The symbols move the points like this.
q235 + q525
q235 @ q83
q235 % q782
q235 § q143
q235 $ q35
q235 ^ q26
q914 + q610
q914 @ q307
q914 % q75
q914 § q23
q914 $ q337
q914 ^ q767
q889 + q444
q889 @ q503
q889 % q452
q889 § q642
q889 $ q611
q889 ^ q248
q109 + q23
q109 @ q779
q109 % q567
q109 § q610
q109 $ q609
q109 ^ q236
q75 + q450
q75 @ q978
q75 % q914
q75 § q504
q75 $ q208
q75 ^ q126
q642 + q379
q642 @ q337
q642 % q115
q642 § q889
q642 $ q307
q642 ^ q975
q567 + q504
q567 @ q508
q567 % q109
q567 § q450
q567 $ q809
q567 ^ q579
q141 + q208
q141 @ q687
q141 % q280
q141 § q809
q141 $ q450
q141 ^ q891
q209 + q454
q209 @ q126
q209 % q411
q209 § q57
q209 $ q272
q209 ^ q978
q891 + q179
q891 @ q143
q891 % q729
q891 § q83
q891 $ q860
q891 ^ q141
q343 + q978
q343 @ q450
q343 % q421
q343 § q508
q343 $ q687
q343 ^ q454
q248 + q782
q248 @ q347
q248 % q525
q248 § q975
q248 $ q43
q248 ^ q889
q143 + q272
q143 @ q891
q143 % q593
q143 § q235
q143 $ q454
q143 ^ q687
q208 + q141
q208 @ q115
q208 % q337
q208 § q839
q208 $ q75
q208 ^ q179
q809 + q839
q809 @ q26
q809 % q609
q809 § q141
q809 $ q567
q809 ^ q83
q359 + q579
q359 @ q57
q359 % q699
q359 § q126
q359 $ q651
q359 ^ q504
q975 + q593
q975 % q272
q975 § q248
q975 $ q411
q975 ^ q642
q609 + q503
q609 @ q444
q609 % q809
q609 § q280
q609 $ q109
q609 ^ q481
q508 + q94
q508 @ q567
q508 % q779
q508 § q343
q508 $ q26
q508 ^ q35
q126 + q860
q126 @ q209
q126 % q767
q126 § q359
q126 $ q179
q126 ^ q75
q347 + q481
q347 @ q248
q347 % q651
q347 $ q699
q347 ^ q503
q115 + q687
q115 @ q208
q115 % q642
q115 § q452
q115 $ q978
q115 ^ q272
q337 + q280
q337 @ q642
q337 % q208
q337 § q503
q337 $ q914
q452 + q26
q452 @ q839
q452 % q889
q452 § q115
q452 $ q94
q452 ^ q525
q379 + q642
q379 @ q280
q379 % q687
q379 § q444
q379 $ q421
q379 ^ q593
q503 + q609
q503 @ q889
q503 % q839
q503 § q337
q503 $ q23
q503 ^ q347
q860 + q126
q860 @ q454
q860 % q346
q860 § q579
q860 $ q891
q860 ^ q450
q321 + q411
q321 @ q346
q321 % q454
q321 § q415
q321 $ q593
q321 ^ q421
q611 + q779
q611 @ q23
q611 % q94
q611 § q307
q611 $ q889
q611 ^ q43
q236 + q699
q236 @ q415
q236 % q579
q236 § q346
q236 $ q481
q236 ^ q109
q504 + q567
q504 @ q94
q504 % q23
q504 § q75
q504 $ q839
q504 ^ q359
q57 + q35
q57 @ q359
q57 % q43
q57 § q209
q57 $ q525
q57 ^ q94
q26 + q452
q26 @ q809
q26 % q444
q26 § q687
q26 $ q508
q26 ^ q235
q272 + q143
q272 @ q179
q272 % q975
q272 § q525
q272 $ q209
q272 ^ q115
q94 + q508
q94 @ q504
q94 % q611
q94 § q978
q94 $ q452
q94 ^ q57
q307 + q421
q307 @ q914
q307 % q978
q307 § q611
q307 $ q642
q307 ^ q411
q525 + q235
q525 @ q651
q525 % q248
q525 § q272
q525 $ q57
q525 ^ q452
q83 + q651
q83 @ q235
q83 % q481
q83 § q891
q83 $ q579
q83 ^ q809
q978 + q343
q978 @ q75
q978 % q307
q978 § q94
q978 $ q115
q978 ^ q209
q779 + q611
q779 @ q109
q779 % q508
q779 § q421
q779 $ q444
q779 ^ q415
q839 + q809
q839 @ q452
q839 % q503
q839 § q208
q839 $ q504
q839 ^ q651
q450 + q75
q450 @ q343
q450 % q610
q450 § q567
q450 $ q141
q450 ^ q860
q35 + q57
q35 @ q579
q35 % q415
q35 § q454
q35 $ q235
q35 ^ q508
q729 @ q593
q729 % q891
q729 § q481
q729 $ q346
q729 ^ q280
q280 + q337
q280 @ q379
q280 % q141
q280 § q609
q280 $ q610
q280 ^ q729
q699 + q236
q699 @ q43
q699 % q359
q699 § q767
q699 $ q347
q699 ^ q23
q481 + q347
q481 @ q782
q481 % q83
q481 § q729
q481 $ q236
q481 ^ q609
q579 + q359
q579 @ q35
q579 % q236
q579 § q860
q579 $ q83
q579 ^ q567
q767 + q346
q767 @ q411
q767 % q126
q767 § q699
q767 ^ q914
q421 + q307
q421 @ q610
q421 % q343
q421 § q779
q421 $ q379
q421 ^ q321
q651 + q83
q651 @ q525
q651 % q347
q651 § q179
q651 $ q359
q651 ^ q839
q43 + q415
q43 @ q699
q43 % q57
q43 § q411
q43 $ q248
q43 ^ q611
q415 + q43
q415 @ q236
q415 % q35
q415 § q321
q415 $ q782
q415 ^ q779
q444 + q889
q444 @ q609
q444 % q26
q444 § q379
q444 $ q779
q444 ^ q782
q454 + q209
q454 @ q860
q454 % q321
q454 § q35
q454 $ q143
q454 ^ q343
q687 + q115
q687 @ q141
q687 % q379
q687 § q26
q687 $ q343
q687 ^ q143
q411 + q321
q411 @ q767
q411 % q209
q411 § q43
q411 $ q975
q411 ^ q307
q610 + q914
q610 @ q421
q610 % q450
q610 § q109
q610 $ q280
q610 ^ q346
q179 + q891
q179 @ q272
q179 § q651
q179 $ q126
q179 ^ q208
q593 + q975
q593 @ q729
q593 % q143
q593 § q782
q593 $ q321
q593 ^ q379
q782 + q248
q782 @ q481
q782 % q235
q782 § q593
q782 $ q415
q782 ^ q444
q346 + q767
q346 @ q321
q346 % q860
q346 § q236
q346 $ q729
q346 ^ q610
q23 + q109
q23 @ q611
q23 % q504
q23 § q914
q23 $ q503
q23 ^ q699

In the rows, 161 stands for zero.

The rows follow the links: the fewer symbols apart two points are, the more alike their rows tend to be.

Each row is also shifted at random along 4 hidden directions that mean nothing.

Rows with their points:
[ 235,  143,  146,  169,  168,  167,  139,  173,  153,  187,  133,  163,  137,  173,  150,  170,  140,  159,  157,  158,  156,  165,  171,  190,  121,  132,  166,  153,  219,  167,  157,  140,  192,  173,  144,  142,  161,  192,  187,  157,  157,  168,  163,  174,  183,  166,  159,  195,  184,  156,  152,  187]: q450
[ 272,  169,  148,  158,  200,  153,  167,  154,  155,  189,  172,  176,  205,  183,  170,  157,  179,  143,  180,  194,  171,  135,  156,  159,  167,  136,  159,  152,  177,  173,  143,  179,  164,  135,  163,  157,  141,  165,  133,  184,  166,  167,  153,  159,  174,  170,  180,  161,  135,  173,  172,  145]: q889
[ 127,  167,  164,  167,  154,  169,  175,  153,  168,  158,  175,  144,  142,  149,  167,  161,  170,  148,  159,  162,  171,  176,  160,  166,  162,  187,  158,  209,  113,  173,  168,  163,  171,  177,  177,  171,  156,  168,  157,  166,  142,  181,  158,  171,  152,  180,  175,  161,  178,  171,  165,  157]: q23
[ 156,  174,  172,  156,  157,  167,  158,  178,  167,  151,  150,  147,  190,  155,  156,  159,  176,  181,  173,  160,  170,  152,  161,  146,  193,  173,  178,  127,  179,  166,  158,  193,  137,  153,  169,  180,  140,  168,  126,  175,  174,  136,  167,  152,  162,  149,  156,  152,  147,  136,  141,  162]: q208
[ 193,  167,  172,  156,  115,  175,  154,  170,  172,  139,  164,  164,  110,  121,  172,  176,  140,  181,  177,  133,  161,  178,  138,  174,  148,  197,  180,  223,  126,  144,  174,  147,  184,  186,  160,  167,  165,  141,  182,  133,  141,  167,  197,  169,  152,  170,  159,  146,  182,  138,  163,  176]: q209
[ 156,  151,  155,  178,  171,  160,  164,  176,  188,  158,  153,  164,  158,  200,  153,  158,  149,  147,  146,  147,  174,  161,  151,  155,  174,  175,  190,  147,  207,  157,  150,  160,  145,  153,  139,  168,  152,  173,  167,  145,  157,  129,  177,  167,  152,  148,  155,  163,  144,  149,  147,  171]: q609
[ 224,  172,  167,  160,  145,  179,  157,  178,  170,  138,  171,  154,  143,  132,  162,  162,  173,  178,  171,  155,  173,  158,  155,  157,  179,  194,  167,  185,  142,  152,  167,  167,  158,  170,  171,  175,  153,  150,  152,  156,  150,  156,  179,  161,  158,  168,  154,  140,  169,  143,  157,  171]: q978
[ 164,  164,  177,  158,  161,  168,  152,  155,  160,  146,  147,  150,  164,  147,  151,  171,  154,  165,  148,  158,  152,  176,  169,  153,  172,  177,  154,  149,  151,  165,  174,  160,  146,  174,  156,  164,  174,  156,  158,  158,  180,  168,  153,  146,  151,  165,  147,  161,  167,  156,  169,  164]: q860
[ 112,  148,  163,  166,  164,  167,  166,  153,  171,  177,  160,  172,  164,  168,  162,  168,  155,  148,  147,  154,  160,  167,  151,  156,  160,  158,  167,  179,  150,  164,  161,  152,  168,  150,  153,  166,  169,  151,  171,  153,  171,  182,  156,  161,  156,  157,  164,  173,  155,  168,  168,  168]: q481
[ 130,  161,  143,  164,  188,  161,  168,  140,  146,  169,  172,  158,  177,  178,  156,  152,  174,  152,  143,  177,  158,  155,  187,  166,  148,  132,  127,  143,  148,  162,  161,  163,  156,  166,  173,  143,  167,  168,  159,  173,  165,  172,  125,  150,  163,  168,  168,  164,  167,  200,  178,  148]: q779
[ 197,  157,  166,  158,  163,  168,  172,  145,  167,  163,  166,  154,  165,  141,  179,  156,  169,  164,  179,  151,  172,  171,  153,  167,  174,  182,  168,  198,  131,  177,  145,  162,  183,  155,  175,  179,  149,  156,  138,  174,  161,  185,  165,  147,  158,  170,  174,  174,  155,  163,  152,  168]: q839
[ 125,  174,  167,  159,  144,  166,  161,  165,  170,  158,  163,  163,  136,  145,  162,  161,  167,  155,  167,  144,  170,  164,  135,  149,  168,  180,  165,  198,  154,  157,  171,  167,  161,  163,  163,  172,  139,  169,  157,  160,  149,  167,  178,  166,  167,  161,  159,  166,  168,  144,  145,  174]: q337
[  66,  169,  165,  159,  131,  162,  164,  157,  165,  155,  168,  161,  141,  146,  164,  159,  166,  191,  137,  133,  151,  176,  136,  151,  161,  182,  167,  182,  121,  140,  162,  149,  170,  158,  168,  165,  183,  148,  182,  143,  176,  155,  158,  149,  152,  146,  159,  154,  175,  164,  156,  162]: q143
[ 150,  162,  174,  167,  163,  166,  174,  139,  174,  150,  163,  147,  178,  172,  160,  147,  180,  170,  155,  152,  174,  180,  160,  146,  200,  185,  168,  154,  135,  171,  161,  173,  151,  138,  167,  174,  172,  152,  145,  163,  173,  160,  153,  144,  147,  156,  163,  161,  151,  160,  154,  159]: q809
[ 102,  147,  170,  161,  166,  162,  160,  166,  167,  169,  151,  176,  147,  170,  164,  167,  136,  164,  188,  166,  169,  159,  170,  189,  139,  147,  180,  150,  220,  154,  145,  151,  176,  163,  148,  150,  163,  167,  176,  149,  153,  152,  192,  175,  176,  159,  166,  170,  161,  149,  156,  173]: q651
[ 135,  169,  161,  174,  154,  164,  162,  167,  164,  152,  157,  151,  139,  153,  147,  159,  161,  152,  133,  141,  153,  178,  165,  153,  164,  178,  161,  183,  147,  164,  178,  153,  153,  178,  159,  165,  161,  172,  175,  165,  164,  171,  152,  167,  159,  162,  153,  167,  178,  166,  152,  173]: q610
[ 165,  171,  160,  160,  166,  161,  169,  150,  172,  150,  173,  160,  178,  183,  163,  165,  164,  150,  142,  157,  159,  159,  171,  145,  174,  167,  148,  149,  153,  160,  166,  161,  138,  166,  166,  160,  165,  148,  150,  152,  163,  156,  151,  158,  143,  160,  159,  145,  156,  175,  177,  146]: q415
[ 177,  154,  142,  167,  199,  158,  159,  170,  145,  180,  161,  168,  161,  186,  160,  163,  156,  140,  179,  190,  169,  145,  183,  176,  141,  133,  152,  138,  212,  158,  160,  161,  157,  162,  159,  141,  147,  176,  167,  161,  145,  156,  154,  187,  184,  181,  179,  166,  159,  179,  170,  151]: q611
[ 206,  164,  176,  157,  157,  155,  157,  150,  162,  173,  158,  174,  174,  153,  161,  163,  163,  152,  149,  145,  152,  168,  144,  148,  176,  162,  165,  175,  144,  173,  170,  156,  165,  150,  151,  179,  163,  163,  153,  176,  178,  178,  159,  160,  147,  144,  150,  162,  154,  158,  163,  171]: q729
[ 159,  146,  154,  175,  165,  172,  168,  165,  190,  136,  158,  140,  171,  193,  147,  166,  155,  165,  149,  156,  172,  180,  179,  161,  186,  184,  182,  118,  188,  157,  154,  167,  140,  171,  147,  157,  169,  173,  146,  150,  159,  135,  163,  160,  162,  162,  143,  158,  158,  147,  150,  160]: q567
[ 189,  156,  155,  172,  173,  163,  162,  145,  157,  166,  165,  151,  173,  177,  158,  160,  157,  135,  151,  174,  160,  162,  177,  168,  155,  156,  148,  167,  157,  173,  155,  156,  159,  173,  148,  151,  160,  173,  168,  172,  159,  174,  142,  167,  159,  169,  174,  167,  168,  179,  165,  164]: q109
[ 134,  166,  165,  164,  159,  169,  169,  153,  173,  170,  179,  160,  153,  160,  180,  152,  175,  171,  176,  161,  164,  157,  158,  165,  165,  177,  173,  185,  139,  151,  152,  168,  173,  157,  173,  169,  158,  155,  156,  147,  160,  156,  164,  163,  159,  165,  168,  154,  163,  169,  160,  151]: q452

Start, symbols taken left to right, then the point you end at.
Answer with the point's name.
[ 200,  173,  184,  157,  133,  172,  182,  138,  178,  148,  176,  167,  153,  112,  193,  154,  173,  166,  174,  133,  164,  180,  128,  169,  180,  215,  185,  233,   74,  155,  157,  150,  189,  145,  175,  197,  164,  121,  155,  135,  151,  183,  180,  154,  140,  172,  172,  153,  159,  160,  170,  163]
@ + $ ^ % @: q779
[ 165,  169,  154,  167,  161,  165,  153,  162,  143,  165,  166,  161,  141,  167,  150,  162,  172,  160,  140,  159,  146,  158,  163,  161,  137,  142,  148,  166,  155,  154,  176,  151,  153,  161,  157,  147,  165,  173,  177,  160,  164,  168,  147,  173,  168,  167,  160,  162,  177,  170,  174,  163]
@ + ^ § % ^: q504
[ 145,  158,  165,  161,  162,  166,  162,  167,  163,  156,  155,  160,  151,  153,  162,  174,  149,  137,  174,  167,  174,  160,  157,  175,  166,  169,  160,  172,  158,  176,  168,  154,  171,  176,  153,  169,  151,  155,  167,  154,  149,  169,  173,  176,  153,  176,  153,  159,  172,  160,  170,  161]
^ $ $ @ @ §: q914
[ 191,  168,  168,  154,  165,  161,  183,  143,  160,  154,  177,  165,  194,  158,  178,  158,  180,  156,  141,  161,  154,  165,  151,  144,  179,  165,  152,  167,  113,  169,  159,  167,  149,  139,  171,  177,  160,  139,  146,  156,  179,  177,  146,  146,  146,  160,  169,  153,  138,  179,  178,  144]
^ @ § $ + +: q610
[ 180,  155,  179,  161,  165,  162,  150,  169,  169,  162,  138,  159,  176,  159,  158,  168,  163,  180,  151,  154,  163,  160,  147,  150,  169,  161,  169,  137,  167,  169,  153,  169,  152,  156,  154,  166,  167,  161,  150,  171,  185,  159,  170,  140,  154,  152,  144,  167,  147,  149,  163,  176]
% @ ^ %: q687
[ 179,  164,  151,  167,  144,  164,  167,  151,  147,  194,  160,  177,  123,  177,  161,  158,  152,  161,  144,  143,  152,  159,  150,  174,  114,  137,  166,  207,  173,  141,  163,  142,  188,  168,  143,  142,  155,  174,  203,  142,  161,  170,  159,  181,  178,  161,  167,  182,  182,  161,  155,  180]
§ @ + $ + §: q610
[ 204,  161,  155,  155,  176,  148,  171,  163,  162,  149,  172,  165,  183,  178,  169,  162,  151,  141,  177,  186,  168,  144,  173,  176,  167,  147,  150,  135,  183,  175,  152,  174,  151,  162,  161,  164,  146,  156,  162,  164,  145,  152,  156,  168,  163,  174,  166,  152,  149,  166,  173,  145]
§ ^ % @ % ^ §: q699
[ 198,  181,  171,  152,  138,  163,  173,  143,  157,  159,  177,  163,  170,  131,  166,  163,  176,  163,  143,  136,  153,  173,  130,  137,  171,  175,  151,  209,   88,  163,  176,  160,  170,  149,  164,  176,  166,  137,  163,  166,  176,  186,  158,  147,  142,  155,  164,  159,  150,  162,  174,  159]
$ @ ^ + §: q23
[ 135,  172,  151,  155,  164,  156,  156,  166,  151,  152,  171,  149,  170,  153,  154,  152,  180,  166,  159,  182,  159,  148,  172,  144,  167,  157,  137,  138,  154,  159,  185,  181,  134,  164,  176,  157,  146,  165,  136,  176,  165,  153,  148,  160,  163,  163,  166,  147,  163,  171,  164,  141]
% ^ + $: q143
[ 165,  168,  199,  167,  146,  174,  189,  148,  183,  130,  160,  154,  188,  146,  162,  165,  173,  165,  152,  129,  161,  182,  137,  145,  222,  213,  186,  169,  116,  167,  148,  170,  143,  149,  170,  203,  172,  140,  133,  156,  175,  159,  182,  135,  124,  148,  151,  148,  129,  144,  162,  163]
§ % % % $: q346
[ 124,  153,  151,  170,  166,  166,  171,  151,  158,  187,  156,  172,  147,  172,  166,  155,  158,  148,  172,  166,  168,  160,  163,  178,  141,  150,  173,  194,  173,  159,  157,  156,  185,  161,  159,  162,  137,  173,  168,  158,  146,  172,  167,  183,  173,  170,  170,  167,  156,  162,  154,  166]
+ @ @ + +: q609
[  87,  170,  157,  153,  162,  168,  162,  162,  149,  166,  173,  164,  157,  154,  164,  154,  176,  191,  169,  167,  150,  153,  163,  153,  162,  160,  149,  166,  143,  148,  167,  179,  161,  151,  173,  157,  163,  159,  151,  171,  161,  166,  146,  152,  173,  169,  170,  163,  165,  165,  155,  148]
§ % $ $: q889
[ 193,  160,  164,  159,  143,  162,  155,  179,  175,  118,  160,  160,  149,  161,  157,  171,  149,  188,  152,  139,  154,  171,  153,  147,  174,  187,  169,  147,  179,  146,  167,  154,  138,  172,  153,  167,  181,  161,  173,  138,  163,  127,  174,  158,  145,  148,  137,  138,  151,  132,  155,  167]
@ § § @ §: q35
[ 159,  142,  159,  151,  199,  154,  145,  151,  145,  187,  149,  166,  177,  165,  158,  169,  150,  152,  198,  207,  162,  146,  184,  185,  126,  116,  140,  134,  199,  180,  142,  162,  175,  164,  161,  137,  163,  170,  162,  183,  155,  178,  145,  163,  172,  173,  161,  186,  165,  179,  179,  155]
% ^ ^ $: q347
[ 158,  162,  158,  166,  175,  154,  164,  149,  159,  168,  156,  159,  174,  177,  155,  169,  147,  134,  161,  169,  160,  164,  171,  170,  154,  152,  144,  145,  175,  170,  162,  150,  155,  171,  145,  152,  174,  166,  168,  170,  167,  175,  157,  163,  157,  166,  154,  162,  154,  179,  182,  152]
% + % § @: q411
[ 203,  167,  174,  165,  159,  162,  163,  158,  168,  160,  164,  161,  164,  159,  155,  156,  172,  156,  139,  147,  165,  172,  142,  136,  180,  166,  171,  169,  153,  171,  163,  160,  155,  151,  164,  173,  159,  167,  146,  179,  184,  165,  162,  163,  151,  146,  148,  166,  154,  157,  144,  169]
$ ^ + %: q126
[ 129,  156,  158,  163,  153,  166,  147,  163,  158,  187,  153,  166,  136,  163,  157,  164,  170,  176,  157,  150,  156,  174,  159,  161,  138,  146,  172,  176,  163,  157,  155,  149,  189,  167,  150,  143,  169,  175,  181,  164,  171,  173,  149,  162,  175,  164,  155,  188,  181,  161,  145,  176]
^ + § ^ + $: q567
